Small tables with named rows and columns. After each table, cells are looked up by row and column.

Table fanamev
         nituf  somum  bidaf  zup  purulu
tigi       6.6    6.5    5.8  5.7     5.7
nesivi     1.3    7.2    7.3  8.9     5.1
nunanot    6.4    6.8    5.6  5.9     5.8
fam        3.4    8.2    7.1  7.2     5.8
vod        4.9    6.6    6.5  6.4     6.2
gasut      6.1    4.8    6.5  5.9     6.9
zudo       6.1    6.4    6.2  5.6     6.1
tev        4.0    7.2    6.3  7.6     5.5
feva       6.2    5.0    5.8  5.2     6.2
dek        5.9    5.6    5.7  5.7     5.8
zul        8.1    5.8    5.1  6.0     6.3
roz        4.6    5.5    7.3  6.5     6.4
sapedun    6.1    4.6    6.1  6.4     6.0
bot        6.3    6.9    6.2  5.8     5.8

bidaf of roz: 7.3
somum of bot: 6.9
nituf of roz: 4.6
purulu of sapedun: 6.0
nituf of zudo: 6.1
zup of feva: 5.2
somum of sapedun: 4.6
somum of gasut: 4.8
purulu of tigi: 5.7
purulu of dek: 5.8
nituf of zul: 8.1
nituf of tev: 4.0
nituf of dek: 5.9
bidaf of dek: 5.7
zup of nunanot: 5.9

kosotes =
	kad	losu
bevag	46	90
zugi	38	72
zuka	73	94
povom	91	41
zod	67	99
gabezav	60	87
geg	95	100
pufa	41	93
samorat	105	126
dudepi	89	78
daludak	114	216
vavi	117	91
mevudov	50	6

vavi, losu: 91
mevudov, losu: 6
povom, losu: 41
geg, losu: 100
zugi, losu: 72
daludak, losu: 216
bevag, losu: 90
pufa, losu: 93
pufa, kad: 41
dudepi, losu: 78
zugi, kad: 38
zod, losu: 99
geg, kad: 95
dudepi, kad: 89
gabezav, losu: 87
gabezav, kad: 60
mevudov, kad: 50
zod, kad: 67
zuka, losu: 94

zutu:
         pugati  sutan  dabefo  mevemu   sef   sul
zafop      0.69   0.33    0.67    0.63  0.61  0.35
gokibi     0.80   0.21    0.66    0.68  0.59  0.53
zefegum    0.68   0.27    0.71    0.62  0.62  0.35
razo       0.81   0.29    0.67    0.53  0.52  0.43
maro       0.67   0.30    0.67    0.66  0.62  0.38
bosumu     0.72   0.21    0.70    0.56  0.56  0.37
lutaviz    0.70   0.26    0.68    0.69  0.62  0.48
saz        0.70   0.26    0.67    0.70  0.62  0.46
vazeki     0.73   0.34    0.62    0.69  0.59  0.46

What is the mevemu of saz in zutu? 0.70
What is the pugati of zafop in zutu? 0.69
What is the sef of zafop in zutu? 0.61
What is the pugati of zefegum in zutu? 0.68
What is the sef of maro in zutu? 0.62
What is the dabefo of zefegum in zutu? 0.71
What is the sef of bosumu in zutu? 0.56
What is the pugati of bosumu in zutu? 0.72
What is the pugati of gokibi in zutu? 0.80
What is the pugati of saz in zutu? 0.70
What is the sutan of saz in zutu? 0.26
What is the mevemu of vazeki in zutu? 0.69
What is the sef of gokibi in zutu? 0.59
What is the mevemu of gokibi in zutu? 0.68
What is the dabefo of vazeki in zutu? 0.62
What is the pugati of maro in zutu? 0.67
Which row has the largest sul? gokibi

Table gab
	vamu	fiseti	tik	zade	safa
gaz	71	121	216	127	95
pimi	94	189	120	57	128
pavefo	99	233	145	124	83

gaz, fiseti => 121
gaz, safa => 95
pavefo, tik => 145
pimi, vamu => 94
pimi, safa => 128
pimi, fiseti => 189
pavefo, fiseti => 233

pimoro =
        veg  rasu  buzaze  luv  motupeb  fal
raf     128   129     110  193      113  135
zes     155   178     168  116      109  138
sonuz   185    37     183  136      154  159
dusosa  136    89     118  141      185  136
rov     111    83     112   85      179  123

fal of zes: 138
motupeb of raf: 113
rasu of dusosa: 89
luv of raf: 193
luv of sonuz: 136
veg of raf: 128
veg of zes: 155
fal of dusosa: 136

dosobuf:
|  | tevol | ded | fuvelut | nari |
|---|---|---|---|---|
| kuvume | 9743 | -6940 | -2413 | -5029 |
| nilozim | 3052 | -3621 | 6489 | -6590 |
| kubu | 3417 | -2869 | 4690 | 7822 |
| seg | 8446 | 1593 | 6281 | 1168 |
| mipa | -5836 | 8491 | 5953 | 7653 |

seg, ded: 1593
kuvume, ded: -6940
nilozim, tevol: 3052
mipa, tevol: -5836
mipa, fuvelut: 5953
seg, fuvelut: 6281
kubu, fuvelut: 4690
Which row has the largest ded? mipa

Table subo
	dano	fusatuv	rop	pamikos	sop	dovi	los	dere
venu	55	72	60	84	54	46	46	86
vula	44	67	36	20	66	66	68	30
kiseg	45	29	56	55	40	71	50	42
tud	38	61	65	63	57	37	69	54
zuzira	34	47	56	54	45	47	58	46
midev	55	24	69	75	38	57	51	61
befi	64	70	59	84	30	69	36	84
fekibe	66	63	47	41	55	57	60	51
legir	52	64	47	67	49	31	45	79

befi, dovi -> 69
vula, rop -> 36
venu, fusatuv -> 72
vula, fusatuv -> 67
fekibe, los -> 60
zuzira, dano -> 34
venu, los -> 46
kiseg, rop -> 56
zuzira, pamikos -> 54
midev, sop -> 38
tud, pamikos -> 63
tud, fusatuv -> 61
Row with the largest los: tud

